210	130	112	131	29	163
171	161	212	73	91	52
121	142	187	132	150	137
-> 112

151	185	138	207 -> 138

145	168	78	160	107	34 -> 78

234	107	171	127	132
142	139	127	138	73
-> 171

137	134	147	156	133
132	80	147	216	138
-> 147

227	78	100	136	136	170 -> 100
---
[[127, 128, 134, 133, 99, 125],
[124, 128, 133, 140, 236, 128],
[131, 128, 122, 112, 41, 109]] yields 122

[[130, 141, 112, 134, 109, 113, 113],
[44, 45, 121, 28, 194, 120, 121],
[134, 183, 94, 186, 56, 98, 98]] yields 94

[[195, 154, 94, 137, 146, 92],
[129, 90, 186, 58, 147, 161],
[24, 155, 84, 169, 106, 147]] yields 84

[[180, 143, 113, 40, 212, 142, 140],
[148, 125, 55, 130, 83, 61, 123],
[148, 124, 56, 129, 83, 60, 123]] yields 56

[[145, 154, 130, 95, 129, 202, 173],
[128, 172, 140, 124, 138, 150, 235],
[123, 169, 114, 121, 133, 197, 174]] yields 114

[[153, 157, 152, 200],
[174, 217, 224, 124],
[96, 77, 77, 57]] yields 77

[[145, 230, 224, 80],
[131, 147, 142, 119],
[120, 84, 101, 152]] yields 101
---
[[128, 56, 19, 120, 121],
[124, 60, 18, 120, 118]] → 19

[[128, 173, 181, 136, 31, 191],
[206, 172, 174, 49, 112, 175],
[147, 193, 194, 107, 104, 194]] → 181

[[130, 191, 210, 145, 114, 145, 226],
[43, 75, 93, 197, 33, 198, 228]] → 210

[[66, 121, 103, 60, 68],
[175, 67, 181, 185, 89],
[26, 196, 194, 179, 187]] → 103

[[60, 131, 150, 221, 33, 176, 117],
[185, 217, 214, 62, 206, 207, 235]] → 150

[[180, 36, 70, 30, 193, 69, 85],
[62, 81, 100, 49, 159, 110, 188],
[114, 218, 87, 158, 218, 114, 145]] → 70

[128, 213, 233, 221] → 233

[137, 121, 218, 109, 195] → 218
---
[[137, 25, 110, 87],
[167, 43, 162, 81]] out 137

[[68, 33, 84, 132, 92],
[140, 20, 51, 78, 97],
[37, 166, 193, 198, 187]] out 187

[22, 213, 179, 65, 24] out 65

[111, 231, 228, 133, 117] out 133

[[191, 125, 33, 82],
[134, 126, 114, 123],
[162, 116, 55, 105]] out 134

[[21, 188, 132, 178],
[19, 185, 122, 145],
[105, 155, 175, 29]] out 178

[139, 210, 103, 165, 69, 142, 172] out 165

[123, 39, 127, 74, 44] out 74

[52, 217, 222, 117, 54, 221] out 217
---
[[147 127 132 151 129 136 157 155 165 134 160 168 146 145 126 111]
 [152 128 168 133 166 121 144 143 172 178 159 185 125 154 117  90]
 [115 176 122 134 179 193 133 144 128 121  93 100 123 103 147 209]
 [147 128 135 149 134 136 156 154 166 137 159 169 143 145 125 109]
 [150 128 155 139 154 127 149 147 170 162 158 178 131 150 119  98]
 [115 175 123 134 179 193 133 144 128 122  93 100 123 103 147 209]
 [149 125  91 176  36 132 157 149 108  70 167 108 203 156 178 164]] | 145

[[211 152 150 142 163 125 169 114 198 152 167 176 106]
 [202 160 122 150 136 114 145 160 164 161 164 144 118]
 [199 168 125 158 131 117 140 178 154 161 171 134 129]
 [ 71 100 117 119 142 160 143 125 121 155  80 153 160]
 [126 177 140 171  97 134  91 221  73 120 173  66 174]
 [ 72 100 116 119 142 160 144 126 121 157  80 154 160]
 [ 71 101 117 119 142 160 143 125 121 155  80 153 160]
 [130 180 140 173  96 134  91 225  73 121 177  65 174]
 [ 70 100 117 119 142 160 143 125 120 155  80 153 160]
 [208 152 147 142 161 124 166 119 194 153 166 173 107]
 [127 178 140 172  96 134  91 223  72 121 174  65 175]
 [ 71 100 116 118 142 160 143 125 121 156  80 154 160]] | 167

[[131 211 190 103 106 149]
 [167 200 223 133 114 163]
 [155 159 212 139 115 159]
 [113  96 168  79 111  93]
 [105 143 152 101 120  99]
 [163  95 216 139 111 163]
 [181 189 237 138  94 204]
 [139 200 193 129 130  80]
 [136 179 183 115 106 161]
 [130 110 182 149 150 128]] | 103

[[191 124 130 117 154 174]
 [ 31 195 171 214 176  88]
 [183  21 142 216  73  87]
 [108  96  40 128 225 234]
 [150 209 147  93 194  57]
 [199  37  24  61 112 216]] | 117

[[141 137 118 143 125 108 177 128 178  95 117 128]
 [144 155 154 142 137  89 139  88 142 117 143 134]
 [127 131 108 108 138 118  90 103 163 123 176 114]
 [134 136 136 130 118 118  31 105  81 169 127 127]
 [119 126  98 141 133 103 197 123  94 135 133  98]
 [112 138  73 119 143 116  47 132 137 128 128 137]
 [146 110 118 120 109 131 106 135 125 136 137 108]
 [123 150 138 144 134 134 163 131 123 119 128 138]
 [118 108 134 105 153 129  97 103 111 115 138 119]
 [ 99 117 164 114 119 130 200 131 118 134 146  96]
 [140 128  87 130 124 138 103 133  75 126 107 159]] | 95

[[149 196 211  88 138  89 231  84  84 220 171 129 208 225  83]
 [160 196 208  64 151  65 226  61  60 215 176 145 205 219  60]
 [138 132 126 204 137 203  34 206 206 116 136 136 128 110 207]
 [ 35  54  68 199  27 199 221 192 192  82  42  19  64  86 190]
 [147 155 159  32 146  33 210  30  30 165 151 147 158 169  29]] | 208

[[101  45 134 156 125 120 108  96 135 136 124  32  98 197 105 201]
 [236 182 178 167 155 122 139 123 105  94 127 121 185 147 202 115]
 [127  98  81 200 205  45  82 118 135 105 163  90 108 129 187 149]
 [ 56 122 132 131  96 151  49  87 106 180 143 145  92  71  43 117]
 [144 129 178  81 134 138 108 171 197  99 164  63 124 128 220  67]
 [105 116 145  21  99 140 121 155 204 145 198 162 150 147 136 189]
 [158 130  46  83 132  85 132 194 200  95 187  81  83 152 140 142]] | 197

[[134 122 113 128 142 117 147 134 132 135 127 126 113 130]
 [129 128 126 128 131 126 130 128 128 128 128 128 127 130]
 [129 127 125 127 130 128 129 130 127 129 128 129 126 127]
 [ 78 112 224 130  26 159  88 112 150 153 130 117 174  86]
 [184 186  72  87 191 179  45 171  25  72 128 182 133 134]
 [133 187 138 140 141 151  57  74 100  43 129 137 193 182]] | 126

[[151 114 134  75 128 185]
 [115 143 123  80 128  91]
 [111 149 123 202 128  74]
 [196 239 128  95 128 135]
 [138 158 127 122 128 116]
 [ 60  40 125  29 128 103]
 [ 84  97 123  84 128  85]
 [125 107 130 135 128 144]
 [156 206 125 185 128  95]
 [146 100 134  51 128 192]] | 75
---
[168, 125, 84, 147, 156, 39, 115] yields 125
[40, 155, 75, 128, 202, 34, 190] yields 155
[150, 237, 56, 106, 17] yields 237
[71, 35, 168, 83] yields 35
[192, 159, 224, 147, 220] yields 159
[77, 84, 237, 184, 157, 150] yields 84
[215, 79, 64, 176, 187] yields 79
[122, 115, 191, 210, 208] yields 115
